Each row has a name. Each question is about the rows just above it.

[154 100 126 165 125 159  91  80 144 133 165 120 120 120 132 112 155 143
 127 136  82 111  90 197 158  95 102 144  95] : Q824
[154 100 126 165 120 159  91  80 144 111 120 124 120 120 132 112 155 143
 127 111  82 111  90 197 158  95 102 144  95] : Q857
[154 112 110 148 120 149  87  70 141 129 176 121 162  93 131 115 135 127
 123 136  69 130 102 207 162  80 140 112  66] : Q533
[137 117 103 142 121 127  71  62 149 150 176 124 152 109 125  97 110 114
 132 166  84 137  90 198 152  98 149 123  65] : Q716
[154 100 126 165 125 159  91  80 144 133 165 124 120 120 132 112 155 143
 127 136  82 111  90 197 158  95 102 144  95] : Q916
Right after [142] comes | [121]
Count of [120] in Q857: | 4

[119 121 135 164 125  80 145 116 102 151 119] : Q389
[135 146 113 110 129 145 124 127 102 120 126] : Q288
[102  91 166 204 134  45 150 112 109 173 116] : Q96
[124 127 131 125 126 137 132 124 132 115 117] : Q542
[102  91 166 204 134  45 166 166 109 109 109] : Q393
[100  89 168 187 129  70 137 131 124 115 139] : Q503
[140 141 108 115 127 135 134 122 101 133 124] : Q206
[ 98  97 160 191 167  51 149 124 125 154 120] : Q255
[100  89 137 101 129  70 137 101 101 101 130] : Q611
Times [102] occurs in Q611: | 0
Times [166] occurs in Q393: | 3
The entry that follows [149]: | [124]

[150 121 108 110 122] = Q534
[ 49 108 226 199 189] = Q251
[211 156  40  31  68] = Q883
[166 145  80 108 109] = Q404
[228 227 183 227 183] = Q671
Right after [199] comes | [189]
How many times does Q534 hold [122]? | 1
The entry that follows [156]: | [40]
The entry that follows [40]: | [31]
Times [227] occurs in Q671: | 2

[199 142 160 152  80 168 140 174 145  99 107 101 151 116 125 113  95 106
 183 114 106 103 180 144 138 143 121  98 143 128 111 152 112 129 156 147
 155 147 183 165  82 110 150 130 108 120  79 150 113 107 158 111 138 123] : Q384
[199 142 160 152  80 168 140 174 145 141 107 101 151 116 125 113  95 106
 183 114 106 103 180 144 138 143 121  98 143 128 111 152 112 129 156 147
 155 147 183 165  82 110 150  72 108 142  79  95 113 107 158 129 145 149] : Q328
[151 142 160 152  80 168 140 174 145  99 107 101 151 116 125 113  95 106
 183 114 106 103 180 144 138 143 121  98 143 128 111 152 112 129 156 147
 155 147 183 165  82 110 150  72 108 120  79 150 113 107 158 129 145 149] : Q531
[151 142 160 152  80 168 140 174 145  99 107 101 151 116 125 113  95 106
 183 114 106 103 180 144 138 143 121  98 143 128 111 152 112 129 156 147
 155 147 183 165  82 110 150  72 108 120  79 150 113 107 158 129 145 149] is in which row? | Q531
How many times does Q531 hold [140]? | 1

[ 78 160 114 132 132 114 111  86] : Q438
[111 171  96  96 129  40 155  42] : Q746
[206 144 137  96 156 159 126 133] : Q891
[118 185 102 109 118 113 134 100] : Q252
[148 133 128 135 192 136 110 160] : Q146
How many times does Q746 hold [110]? | 0
Right after [137] comes | [96]
What comes right after [136] in the named rows? | [110]
Count of [129] in Q746: | 1
The entry that follows [159]: | [126]

[131 196 131 131] : Q518
[124 157 169 108] : Q840
[121 169 149  89] : Q36
[121 159 160  96] : Q74
[195 195 138 186] : Q763
[203 203 203 108] : Q342
[175 172 175 172] : Q273
[131 200 204 134] : Q243
[129 161 121 121] : Q663
[185 185 134 134] : Q269
[176 185 141  89] : Q181
[132 205 146 122] : Q153
What comes right after [205] in the named rows? | [146]
Count of [131] in Q518: | 3
How many times does Q269 hold [186]? | 0
Times [203] occurs in Q342: | 3
How many times does Q663 hold [121]? | 2
How many times does Q273 hold [175]? | 2
Count of [186] in Q763: | 1

